Questions about the grid below.
1) The entry just left of -3.47?
2) The entry just left of 4.80?
3) The entry just right of -1.72?
4) The entry just left of 4.15?
array([[-3.35,  2.20,  2.05,  4.40, -1.03,  2.45,  1.24,  0.44, -0.60,
         5.16,  2.85, -0.54, -2.11,  4.20],
       [-2.27,  1.98,  1.45,  3.34, -0.99,  2.49,  1.43,  0.07, -1.26,
         4.80,  2.26, -0.98, -2.76,  4.61],
       [ 0.94, -0.60,  0.67, -0.90,  1.44, -1.63, -0.98,  0.80,  2.61,
        -2.75,  0.00,  1.71,  3.28, -3.47],
       [-0.11, -0.08,  1.35,  0.13,  2.13, -2.06, -1.47,  1.82,  4.26,
        -2.80,  0.92,  2.85,  4.84, -4.36],
       [ 0.00, -0.19,  1.20, -0.03,  2.12, -2.09, -1.49,  1.80,  4.20,
        -2.99,  0.75,  2.83,  4.88, -4.47],
       [-0.49,  0.38,  1.46,  0.81,  1.94, -1.42, -1.08,  1.91,  3.88,
        -1.72,  1.29,  2.65,  4.21, -3.21],
       [ 4.75, -1.12, -1.41, -3.37,  1.25, -0.46,  0.60, -0.16, -0.08,
        -2.90, -2.19,  0.51,  1.29, -1.35],
       [-0.80,  1.86,  2.73,  3.21,  1.68,  0.89,  0.63,  2.28,  3.26,
         1.63,  2.79,  2.46,  3.02,  0.13],
       [ 1.28, -0.49,  0.62, -0.88,  1.51, -1.36, -0.71,  0.86,  2.49,
        -2.56, -0.03,  1.73,  3.21, -3.11],
       [-0.26,  0.04,  1.08,  0.30,  1.82, -1.65, -1.22,  1.70,  3.64,
        -2.23,  0.83,  2.49,  4.15, -3.57],
       [-2.77,  2.25,  1.67,  3.95, -1.11,  2.76,  1.54,  0.20, -1.26,
         5.39,  2.59, -0.97, -2.89,  5.02],
       [-0.19, -0.01,  1.15,  0.19,  1.90, -1.80, -1.30,  1.68,  3.78,
        -2.40,  0.84,  2.55,  4.28, -3.78]])
1) 3.28
2) -1.26
3) 1.29
4) 2.49

925  559  662  832  705  465  657  423
698  570  637  634  897  247  683  192
703  382  282  635  600  701  219  262
367  365  749  388  435  825  498  840
686  331  194  241  923  626  347  868
397  251  811  722  176  249  700  542
513  853  799  868  556  694  561  918
164  906  538  402  711  251  311  906
617  693  633  817  896  339  304  320
714  907  938  742  465  621  586  361
The 1st entry, reading row by row -> 925
The entry directly below 832 -> 634
The fifth entry from the end, reading row by row: 742
Which number is the entry in the top-right corner?
A: 423
The 5th entry, reading row by row -> 705
Which number is the entry just right of 194?
A: 241
Which number is the 2nd entry on the main diagonal?
A: 570
The bottom-right entry is 361
Which number is the fourth entry, reading row by row?
A: 832
The entry directly below the smallest entry: 617
The entry just left of 662 -> 559
Which number is the entry just left of 635?
A: 282
The second-last entry, reading row by row -> 586
Which number is the entry just right of 907?
A: 938
Which number is the entry directly above the largest entry?
A: 633
The bottom entry of the column that holds the smallest entry -> 714
Which number is the second smallest entry?
A: 176
Which number is the first entry in the row that holds the smallest entry?
A: 164
Which number is the entry just left of the largest entry?
A: 907
The third-last entry, reading row by row -> 621
The entry just right of 367: 365
Which number is the second entry on the diagonal from the top-right corner?
A: 683
Which number is the entry directly above 633?
A: 538
Which number is the entry directly above 320?
A: 906

Read these off the row that follows.
1) The entry just left of 0.61?
2) The entry just left of the largest entry?
3) The entry just left of 1.41?
4) The largest entry?
5) The minimum?
6) The entry just right of 0.29?
7) The entry just left of 0.46?
array([-2.15, -1.23, -1.89,  0.46,  1.72,  1.70,  1.49, -1.85,  0.61,
        0.29,  1.41, -1.81,  1.46])
1) -1.85
2) 0.46
3) 0.29
4) 1.72
5) -2.15
6) 1.41
7) -1.89

a = [-3.07 -1.17 -5.63 -6.21  4.19  0.71  6.67  2.49 -6.55]
Find the third entry from the right.
A: 6.67
The 4th entry: -6.21
The last entry: -6.55
The fifth-last entry -> 4.19
Find the 2nd entry from the left.
A: -1.17
Find the third smallest entry.
A: -5.63

m =
[[ 0.45 -2.56 -0.60 -1.07 -4.50 -3.94 -4.58  3.94 -3.62]
 [ 2.12  0.01  2.98 -1.56 -2.44 -2.75 -2.08  0.04 -2.82]
 [-3.57 -2.19 -2.32  5.20  6.11  5.89  4.67 -0.38  2.34]
 [-2.41 -5.72 -3.94  0.98 -0.11 -0.64 -1.03  7.13 -3.88]
 [-2.48 -4.97 -3.80  1.10  1.61  2.63  1.61  2.40 -0.66]]
Rows and columns are numbered from 1.
Report the entry in row 1 and column 2.
-2.56
The entry at the centre: 6.11
The entry in the bottom-right corner: -0.66
The bottom-left entry: -2.48
The entry directly below -5.72: -4.97
Report the entry just left of -4.58.
-3.94
The minimum -> -5.72
Report the top entry of the column that holds the largest entry.
3.94
The entry directly below 5.89 -> -0.64
The entry just left of the largest entry -> -1.03
The entry just right of the centre entry is 5.89
Report the entry just left of the centre entry.
5.20
The entry in the top-left corner -> 0.45
The entry just right of the smallest entry is -3.94
Report the entry just left of 2.98.
0.01
The entry directly below -0.11: 1.61
The entry in row 2 and column 3: 2.98
Report the entry directly below 0.04.
-0.38
Report the entry in row 3 and column 1.
-3.57
The entry directly above the centre entry: -2.44
Report the entry in row 2 and column 1.
2.12
The entry at row 3, column 3: -2.32
Report the entry directly below the largest entry.
2.40
The entry in the top-right corner is -3.62
The maximum -> 7.13
The entry at row 1, column 3 -> -0.60
